Each row is followed by its group and then its class within the group.
[ 26 -12  -2  12   3  29   2 -32 -13 -35  11   9  -1  -4   0  -1   6 -18
   5 -30   3   1   9 -11  -6   1  10  11  15 -16  12  -4  14   0 -10   1
  25   3 -25  -5  -6   4 -13   2] -> zomo/nar
[-33  31  17 -26  24  -3  -8  13 -14  -7 -22   5 -59  13  16 -15  -9   4
 -16  10  28   6   5  11   1 -13   9 -24  26  35  -5   0 -16  15 -10 -13
   0  20  -1   0   8 -29   3  16] -> Fetu/viveb
[-10  11   4 -18  20   4   5  19 -26 -21 -13   5 -39  -5  12 -25  -3  10
 -14  -6  19  23  12  15  17  -1   9  -9  32  19  -1  -2  -6  10 -16  -8
  18  23  15   5 -14 -15  -7  23] -> Fetu/dero
[-22  12   3  -4  19  -6   0  26  -1  14  -9  -4 -22  22 -14 -18  -5  24
 -16   7   7   5   3  23 -13  -1 -16  -5  20  26   5   9 -12   2 -19  -5
   0  21  12  18  -4 -11   6  31] -> Fetu/delo
[  8 -11 -11   5 -28  -4 -75   2   4  17   6   1  29 -12   9  24   3  -3
  14  -4 -10  12 -10 -27  -2  16  -1  10 -13 -12  -1  -5   5   1  -3   9
   4 -18   6  -4  17  15   4  -8] -> dori/taba
[  3  -8 -13  11 -47  23  30 -23 -10 -41  20  12  11  -1  -8 -12  10 -16
   5 -29 -20  14   2   5   5   7 -36  25 -10 -29 -15 -12  12  -4   1  13
  -1 -14   3 -12 -44  11 -25 -10] -> bebo/Bila
[ 19   1  -9   6   0  -4  10  32 -14  46 -13   5   9   8  15   7  13   2
  17 -17  12  22  -1 -26  -1   1  12  -1  16   4  -6  -6 -12   2 -21  15
  39  30  20   2  35   6   6  10] -> dori/taba
[ -4   0   3  -4  20  19   4   8  -1 -17  -3  -9 -16   2 -18 -10   4   9
 -13   9  -2  -9  -1  24  -6  -3 -16  -8   2   3  16   0   5  -2  12   0
 -21 -11   8   8 -30 -16  -1  -2] -> Fetu/delo
[ -7   2   4  -2  16 -14 -13  15  29  44  20  -7  -4   4   2  15  -8  18
  -9  26  -2  -6  -8   2 -13 -11  22  -7  -2  19  11   9  -8  15   8 -10
   0   8 -12   9  31  10  50  -6] -> dori/sok
[-35  30  12 -19  47  -9 -10  17  -6 -11 -27  -2 -65   6   4 -26 -13   4
 -20  10  18  11   8  30   8 -33  16  11  26  31   2   1  -9   6   8 -35
  -3  28 -19  -2  -3  -6   9  13] -> Fetu/viveb
[ 10   5 -12   6 -40  -5   2 -12 -48  -8  -9  14 -18   2  27 -11   0 -36
  14 -59  27  23  18 -49  -2  -2  25  11  21 -19 -22  -3   5  21 -67  12
  58 -13  -6 -12  32  12 -26   9] -> zomo/modof
[  1  16 -10   1   6 -13  10  52  -2  76 -13  16  -7  15  23   1  -4  17
  10   4  11  42 -15 -20  15   4  17  -7  11  15   2  14 -20  12 -22   4
  36  28   6   7  47  13  14  20] -> dori/sok
[  2  14 -16   4  -3 -14  -6  34 -12  32  -1   8 -20   1   5  -7  -3  27
  -8 -10   4  17   5 -25   3   3  13  -6  16  19   7  13   5  11 -37   6
  40  12   3   6  20   5   3   3] -> zomo/rafu
[-15   2  10  -5  23  -1 -25  -2  21  -5   4 -12  -5   5 -31   2 -12  18
 -17  23  -8 -29   1   8  -7  -7   0  -5  -8  16  17   4  11  -1  24 -15
 -36   8  -4  22  -7  -3  14 -26] -> Fetu/delo
[ -6   3  -3  -8 -13 -15  56  -8 -11  -7   7   0 -21  -3  10  -3 -14   1
 -11   1   3   4   6 -24   3  -5  18   8   4  11   3   1   1   9 -20 -12
   8   2 -13   1  14  10   0  -4] -> zomo/modof
[-27  10  -3   2  -1   0  11  31  -1  39   2  -2 -10  33 -19 -26  -8  29
 -11   2  -5   6  -5   5   4  -8  12   4  15  23   2   2  -4  -5 -22   1
   7  18  10  16  -1  -1  10  19] -> bebo/Zopot
[ 16 -14  -8  17 -43  10  20 -17  -4 -16  22   5  24   2  -7  -3  15  -4
  -7 -14 -29  -1  -4  13   3  12 -21  18 -23 -25  -5   2  15  -8   3  12
   2 -21  -6  -7 -24   8 -24  -5] -> bebo/Bila
[ 10   0 -17  10 -18   5   6 -16 -10 -10  21  13  -9 -11  20  -5  -3 -10
  -1 -23 -17  17  33  -8   7  -8  19   9   2  -7  -4  -2  19   3 -10 -13
  23  -4 -30  -2  -5  23  -7   2] -> zomo/modof
[-30  19  15 -27  29 -12 -16  11  -8 -21 -17 -11 -50   0   3  -9 -14   3
 -27  29  23   1   4  21  -1 -24   1 -18  14  29  -4   5 -11  14   9 -14
 -16  12   6   4  -4 -17   4  18] -> Fetu/viveb
[ -2   5  -2 -10  16  -3  -1  15 -10  -9  -7  -2 -39  13   8 -13  -1   3
  -8 -19  16  10  10   5  10   2   5 -10  13  13  -3 -76  -6   8 -18  -2
  13  66  15   6  -7 -13 -20   8] -> Fetu/dero
[-11  19  -4  -4 -14 -22 -13  12 -12  35  -4   5 -43  12  28 -18 -11  -5
   5 -27  19  26  25 -34   1 -18  40  -8  18  10  -6   8 -12  15 -29 -24
  42  18 -25  -3  44  14   5  13] -> zomo/modof
[-33  13   4  -1  -5   2   4  35   5  40  -7   1 -14  40 -11 -15   0  26
 -12   7  -4   2 -15  24   4  -9 -12   1 -13  24  -3   2  -9  45  -1   9
 -39   2   9   3   9  -7  20   7] -> bebo/Zopot
[ -2  14 -11  -6 -16   2  24  23 -34  29 -13  31 -38  16  33 -13   4 -21
  13 -56  22  48   5 -22  15 -16  24   6  24 -12 -12  -3 -24  18 -48  12
  51   7 -13 -12  40   8 -17  12] -> zomo/modof
[-30  10  25 -18  30  -4 -20 -12   5 -41  -5 -16 -30  -2 -12  -6  -8   8
 -21  30  10 -25   8  29 -12  -1  -6 -11   7  21   6   0   1   2  14 -15
 -31  -6   2  11 -33 -28   2  -1] -> Fetu/viveb
[-10  12  23 -18  29  10  -4   4 -25 -44 -23  20 -42   9  -6 -27  17   1
  -9  -9  33 -13  17  17  -8  -9  -9 -13  24  16  -5  -1 -10  10 -16  -4
  -2   9  15  -4 -14 -26   0  14] -> Fetu/viveb
[-37  24   0   2   0   0  12  32   0  50 -14   5 -28  56  -4 -36  -9  21
  10 -10  15   9 -11  19   3 -28  -3  -2   6  19 -10  12 -14  -1 -12   6
  -9  11  -2   1  13  -4  15  30] -> bebo/Zopot

Each row is followed by its group and then its class within the group.
[  9   5 -14  11   2  -2 -21 -42  43  -1  21 -11   4  12  -1  -5  28   7
 -36  -4 -10 -16 -40   6  -9  -5 -18  22  18  -1  14  -5  -1  23   2  28
   2   2   0 -14   6  17   5  13] -> B/(50)
[ -3   5  -8  33  -7  16  -1 -25   2  -6  24   8  -1  26 -44  14  -4  -8
  14   4  14   3  -6  -1  10 -13  -7   6  22  13 -18  19  -7   3  -9   4
  -1 -23   1  -4  14   2  38 -15] -> F/(51)
[ -2  -2  21  14   7  23  -6  24 -21  18 -32  16  -6 -78  -3   0  -9 -11
  43   2 -11  -3  25  -9   8  -2  11  15  19 -15  -4   8   1   2   1  -3
  10  11   2  -4  15  -4  -3  -6] -> P/(59)
[ 10   0  -6  27 -12  -1 -11 -26  16  18  29   3  -5 -51  -6   3  -9 -12
  30  -7  -6   3  10   1  14  -5 -23  23  10  -8 -17   1   7  19 -14   0
   9   3   3   0   3  10  -1   0] -> P/(59)
[  4  -8  -1  -6  -2  33 -16 -14   3   4 -35  10  -4 -40   8 -12  -2   2
   3  14 -16  -7 -15  -5  -2  11   9  23  21 -10   5  14  -8  -6  -3   9
  11   1  -9  -5  25   3  16  -2] -> Q/(54)
[  1   0 -28  16   2  10 -18 -32  36   2  46  -5  -3  26  -5  -3  32  -7
 -30   2   3   0 -33   5  -5   1  -8   8  14   8   3  -7   2  13   2  20
  -5   0  -9  -8  16  11  28   6] -> Q/(54)
[ -1   2 -55   5  12 -15 -24 -70  42  13  53 -18   5  52  -4   7  25  15
 -50  -6 -14  -1 -65  10  -3  13  -9  20  10   9   8 -21   7  26  -7  16
   2 -12  -3  -3  18  10  45  22] -> Q/(54)
[ 13   0  32  -4  -3  33  -8  31   2   8 -28  17   1 -75  -4 -10 -13 -21
  37  13  -7  -6  29  -1   8   2   7   9   0 -19  -8  16 -11 -12 -12   4
   9  19   1  -2   7   6 -17 -19] -> P/(59)
[ -2   7   5  -6  11  28 -25  31  12  17  -1  -1   4   9  -5  -6  21 -18
   5  16   4 -11  -5  -3  -2  -6  10   4  -9  -9  10  10 -13  -2   2  20
   1  16  -9  -5  15  -1  12  -8] -> B/(66)
[  9  -3  10   6  11   2  -5   0   9   8 -12  -7  -8 -78 -13  -8   7  -4
   7  -1 -12  -5   7  -5   4  -5 -15  21  21 -17   1  -2  16   9   3   4
  17  19  -6  -5  -2   4 -28  13] -> P/(49)
[ 11   4  11  -5   3  53 -17  26  -2   6 -44  15   1  -3   1 -10   8   0
  16  11  -9   3  -2  -5  -5   6  21  21   9  -6   8  24 -26  -8   5  16
   4   0  -6  -1  31  -3  29 -17] -> B/(66)
[ 13  -3  15   9  10  11 -23  16  11  22 -10   0  -3 -78  -8  -8  15 -14
  18   2 -11 -20   4  -9  11   5 -17  24  17 -12   0   8   5   6 -17  10
   8  26  -2  12  19   7  -8  10] -> P/(49)
[ -9   0 -53  50 -20 -34  -3 -78  40 -14  75 -10 -17  78   1  25  -2  15
 -35  -9  -5   6 -64   9   6   0 -26  12  22  32 -24 -19   9  27  -8   2
  -5 -48  16 -10   0   9  49   4] -> F/(51)
[  8   5   9  -7   5  21  -8  17  20 -11 -15  12   1   0  -4  -5  11  -6
  -4  13  19 -11  -7  -2  -8   0  -3   9  72  -4  13  22  -4  -3  -4  17
   4   3  -6  -6  15   7   2  -2] -> B/(66)
[  1  -1   6  18  -2  43  -8  12 -12   6 -34  15  -5 -38  -4  -8   0  -8
  29   4  -1  -9   8  -9   4   0   6  18  17  -9   7  20 -13  -4   3   2
   5   3 -21  -6  18  -2  17 -10] -> Q/(54)
[  2   2  -1   6 -12  25  10 -10 -10 -15 -29  37  -8  13  -1   2  -7  16
   4   9  -5   2 -14  -1 -13   7  17  14  15   8   9   8 -23  -6   8  -2
  -4 -24   6  -3  19  -4  38 -20] -> F/(65)
[ 12  -1   6  16 -29  49  -4 -19   9   0 -34  19 -16 -42  -1  -5 -25   0
  34   5 -10  -4   7  10  13   4  13  17  17 -10  -4  11 -20 -10  -6  -3
  12 -23   8 -11  37  12  36 -32] -> F/(51)
[ 12  -1  12 -16 -18  43  13  -1   0 -22 -50  24 -13  10   4 -10 -14  12
  10   1 -10  -3  -6   1  -7   4  22  -7  10   6  15   1 -33 -20   9   1
  19 -25   5   5   5   3   7 -25] -> F/(65)
[  8  -4  11   2   1  27 -19  20  -1  33 -28  12  -3 -78  -3 -12  -4  -5
  44   8 -19  -2  25 -17  14   3  -2  24  26 -25  -5   7  -4  -1 -14  -1
  16  19   2   2  15  -2  -2 -10] -> P/(59)
[  0  -5 -20  37 -28  14  11 -62  -2 -13   4   8 -15  26  12   7 -11  18
  -5  -8  -5   4 -28   6   9  -3  -6  26  35  11 -11   5  -7  12   1  -7
  -2 -32   2 -17  14   5  43 -13] -> F/(51)
[ 11  -1 -11  -4   0   9 -16 -14   0  18 -23 -11  -7 -70  -6 -17   6  13
  -9  -8 -21  -3  -4 -10   1   9  -4  35  34 -16  10  -3   5  14   0  -1
  11  17  -6  -1  21  11  -4  13] -> P/(49)
[  3   1  12 -14  -3  26  -4  23  -7   7 -44  15   4 -31   1 -13   9   1
 -13   8   5  -7   3  -9  -6   4  18  15   6 -10  17  10  -4  -3   2  13
   6  10  -4  -2  19   1  16  -3] -> Q/(54)
[  2   1 -27 -18   8  33  -7  -1   6  10 -26   1  -1 -11   7  -7  13   3
  -1   5 -12 -16 -32   1  -7   7   5  14  12  -7  15   0 -11   7  -2  19
   0   4  -6  -6  12   0  21  -1] -> B/(66)
[ 19   0  21  15 -27  55   7  -7   1 -14 -60  28 -16 -31  -6  -7 -20   2
  30   9  -6  -8   1  -4   0   1  16  28  33  -3   4  22 -34 -20   5 -63
   8 -26   7 -11  27   1  21 -32] -> F/(51)
[  1   4  -6   8 -19  48 -11 -29  15  -1 -17  15  -8   1   4   9 -18  -2
  27   9  -2   6  -8 -45  10   9  25  12   8   3  -4   2 -23  -4 -14  -6
   2 -25   8  -3  18  -1  46 -32] -> F/(51)
[-15   2 -22  25 -23  17   5 -44   6  -9   5   2 -35  43   1  14 -13  10
  -3  -2   4   7 -17   5   3   7   7   7  14  26  -9   6  -9   7   1  -1
  -2 -27   4  -5  16  -5  45 -16] -> F/(51)
[ 13   3  -3 -15  17  22 -17   7  19   8 -11  -4   6  17   2  -9   7  -2
 -18  10  -8 -17 -26  -2   1   3   6  19  -1  -4  16   5  -9   4   0  26
  -2   9 -11  -1  24  14  11   5] -> B/(66)
[  3  -9  -6   0  -9  44  -6   1 -13  10 -41  17  -3 -21   3  -5  -4   7
  24   6  -3   2  -3  -2   1   9  16  24  21 -12  10  11 -19  -3  -2   3
  -4   8   3  -9  26  -7  36 -21] -> F/(65)
[  6   0 -12  11   5  20  -5  -9   3   8  -9  -1  -5   7   0  -5   8   5
  -5   3  -8  -6 -26  -1  -4  -3   1  23  21   2   2  17  -9   6   3  13
   4  -3 -11  -6  13  10  25   3] -> Q/(54)
[  8  -3  32 -12   0  55  -6  38 -19  22 -68  20   5 -67  13 -12 -20  -1
  35  14 -13  -8  19 -18   0   5  28  21   7 -19  19   9  -8 -14   5   1
   8   8  -5  -3  28  -5  13 -19] -> Q/(63)
[  0   0 -12  -6   9  19 -21   2  19   4   5  -6   6  41   4   3  29   2
 -23  13  -3 -13 -28  -3 -12  10  13  14  -3  -2  16   4  -6   8   1  24
  -5  11  -5   1  19   2  32   3] -> B/(66)
[ 14  -3 -15 -19   5   3 -15  -3  19  22  -8  -6  -4 -78  -3 -12  15   2
   7  -7 -30  -8   3   9   6  10 -11  22  15 -15   9  -6  14  11  -6   1
  13  26   8  -2   3   9 -32  18] -> P/(49)
[ -8   3 -10   4  -1  13  -7 -21  19  -5   0   1  -8  13   0  -8   2   7
 -12   0  -1  -9 -28   5   9   3   4  16  11   2   1   1  -4  -3  -1  11
   3 -10   4  -9  29   3  23  -3] -> Q/(63)

Each row is followed by its group and then its class within the group.
[ -9   4 -14   8  12   1 -10   9 -34  -4   2 -13  -8   3  -2   5   3 -13
 -26 -31  23 -15 -10  -4  -3  16   6   9  19   8  -2   9  -9 -10 -22 -15
   6  -4  -7  13  18 -11   6   0] -> L/guviz
[  7   8  -1  11   4  -1 -11  31 -24   0  -2   0 -11   4  -8   2  -1  -4
 -33 -29   7 -20  -8   3  12  -1 -11  24   8   0   6  15  -7 -10 -18 -21
   7 -13 -20  13  10 -12  13  13] -> L/menuf
[  1  -1  -7   5  16   5  -2  20   6  -1   7   0   1 -23 -15   9   8 -13
  -9 -11 -25  13  -9  -1   7  10   1  13  -7   8  -4  -5   7  -3   0  10
 -13  -5  -1   2  16   7 -23 -10] -> E/nisup
[-25   0 -14   5  26   9   3  17 -11   4   8 -10  -1  -8  -8  12   4 -23
 -14  -9 -14  10 -14  -1  -1  18   9  24   1  17 -12 -12  -2  -3  -5  18
  -9   5  -6   8  12   8 -24 -28] -> E/nisup
[  3  -9 -16  11   6   8 -11  25   1  -5  -8   6 -15 -22 -31  19  -9 -39
 -11 -14 -16  15   0  -1  -8  -3 -18  11  22  15 -15   7 -23 -31   5  12
  -5  -2   4   4  17 -10  10 -12] -> T/tubis
